Below are the code and all the weights of a small trained network. Each question names an input and a class and asks about switching units off, where a switched-off unit gives its printed mean instead of its output.

import numpy as np


def w(rows, s, z=0):
    codes = np.array(rows[::2]) - 128.0
    scale = np.full(codes.shape[1], s)
    scale[-1] = z or s
    return codes * scale


def f(y):
    return y / 2 * (1 + np.tanh(0.7978845608 * (y + 0.044715 * y**3)))


def log_softmax(a):
    a = a - a.max(-1, keepdims=True)
    return a - np.log(np.exp(a).sum(-1, keepdims=True))


def net(x, mask):
    res = np.array(x, float).reshape(1, 3) / 4 @ E
    y = f(res @ A[0][:, :-1].T + A[0][:, -1])
    res = res + np.where(mask, y, B[0][:, -1]) @ B[0][:, :-1]
    return log_softmax(res[-1] @ U[:, :-1].T + U[:, -1])


A, B = {}, {}
E = w([
[95,220,193,244,65,70,53,165],'x0',
[86,37,225,100,27,73,253,160],'x1',
[46,36,134,84,200,61,20,199],'x2',
],0.0057)
A[0] = w([
[180,212,53,148,190,168,45,73,79],'N0',
[36,38,131,112,215,49,17,226,64],'N1',
[113,218,174,228,35,72,64,128,183],'N2',
[163,196,137,158,52,200,179,56,77],'N3',
[164,50,49,2,168,187,188,64,53],'N4',
[97,57,190,158,23,55,203,153,95],'N5',
[176,198,111,169,76,166,196,66,72],'N6',
[178,201,100,177,55,163,196,74,85],'N7',
[216,206,130,186,44,177,201,40,255],'N8',
[104,64,189,111,19,91,237,179,105],'N9',
[174,186,78,172,60,164,205,56,72],'N10',
[116,96,225,120,42,80,210,142,93],'N11',
[189,102,56,75,115,205,184,75,106],'N12',
[144,177,187,223,63,77,77,146,67],'N13',
[106,205,176,246,94,100,71,167,81],'N14',
[162,230,8,192,197,183,27,78,92],'N15',
[128,80,170,138,74,111,202,135,50],'N16',
[178,63,58,55,178,212,183,83,135],'N17',
[86,212,181,215,54,69,95,123,75],'N18',
],0.0058,0.0077)
B[0] = w([
[206,182,49,225,212,219,161,210,174],'N0',
[42,33,131,202,145,35,30,229,193],'N1',
[125,151,173,55,126,136,196,41,213],'N2',
[25,34,122,191,217,75,69,221,151],'N3',
[66,65,208,58,248,228,223,70,178],'N4',
[209,184,82,196,124,219,120,201,175],'N5',
[27,27,131,190,230,100,75,242,147],'N6',
[52,42,118,185,180,76,82,205,155],'N7',
[112,119,129,112,27,42,76,114,254],'N8',
[213,206,95,198,102,205,157,170,186],'N9',
[36,33,121,181,236,104,63,242,151],'N10',
[203,178,74,199,123,210,126,200,168],'N11',
[67,78,193,93,219,120,152,92,167],'N12',
[34,37,202,70,245,219,242,92,150],'N13',
[107,109,193,99,254,218,225,73,163],'N14',
[220,202,76,212,95,223,175,204,202],'N15',
[140,111,89,229,254,233,176,230,132],'N16',
[145,160,183,109,155,146,193,55,202],'N17',
[51,74,203,54,240,180,227,49,158],'N18',
],0.0088,0.0081)
U = w([
[254,237,33,218,140,254,167,206,22],'0',
[71,95,221,28,207,212,237,16,43],'1',
[22,26,109,185,151,27,25,230,13],'2',
[218,229,87,49,3,31,68,24,254],'3',
],0.0099,0.0075)

Each question gives the input, the list of numbers given to net, and the class t.
The units are the neurons (one row each of A and B). Each row of codes is followed by its name. A weight is (code - 128) times the scale printed after its matrix; where a second scale follows, it is the last column's (A, B and U).
mask holds one flag per neuron, in row order. A switched-off neuron (its flag False) gives its mean, the last column of its row in B, instead of its output. The means were averaged over made-up inputs and are rounded, as every weight is.
A unit's drop is (log p(t) with every unit on - log p(t) with that unit switched off) / (log p(t) with every unit on - log p(t) with every unit switched off).
The circuit of an input: a set's keep is (log p(t) with only the set's units on - log p(t) with every unit switched off) / (log p(t) with every unit on - log p(t) with every unit switched off). Starting from the 12 units with the biggest drops (on a tie, the unit counted first), units are removed one at a time, each time the one whose removal leaves the highest keep (on an exact tie, the one counted first), for as long as the keep stays at least 0.8.
circuit, biggest first: the units of the circuit, biggest drop first
k most important neurons: the k neurons with the biggest drops, biggest first
drop of u: that unit's drop, to one decimal
input [7,2,-7], class 1: circuit, biggest first -> N18
input [6,-5,-5], class 1: 2 most important neurons -> N2, N18
input [5,7,7], class 0: 3 most important neurons -> N5, N9, N11
input [8,7,0], class 1: 3 most important neurons -> N18, N13, N2
input [6,0,-6], class 1: 3 most important neurons -> N2, N18, N14
input [-1,4,-4], class 0: 3 most important neurons -> N9, N1, N11
input [-6,-5,-6], class 1: 4 most important neurons -> N4, N17, N12, N1
input [4,-1,-4], class 1: 2 most important neurons -> N2, N1
input [5,-3,-6], class 2: drop of N7 -> 0.2
input [3,3,-3], class 3: drop of N1 -> 0.2
input [1,2,-4], class 2: drop of N10 -> 0.1
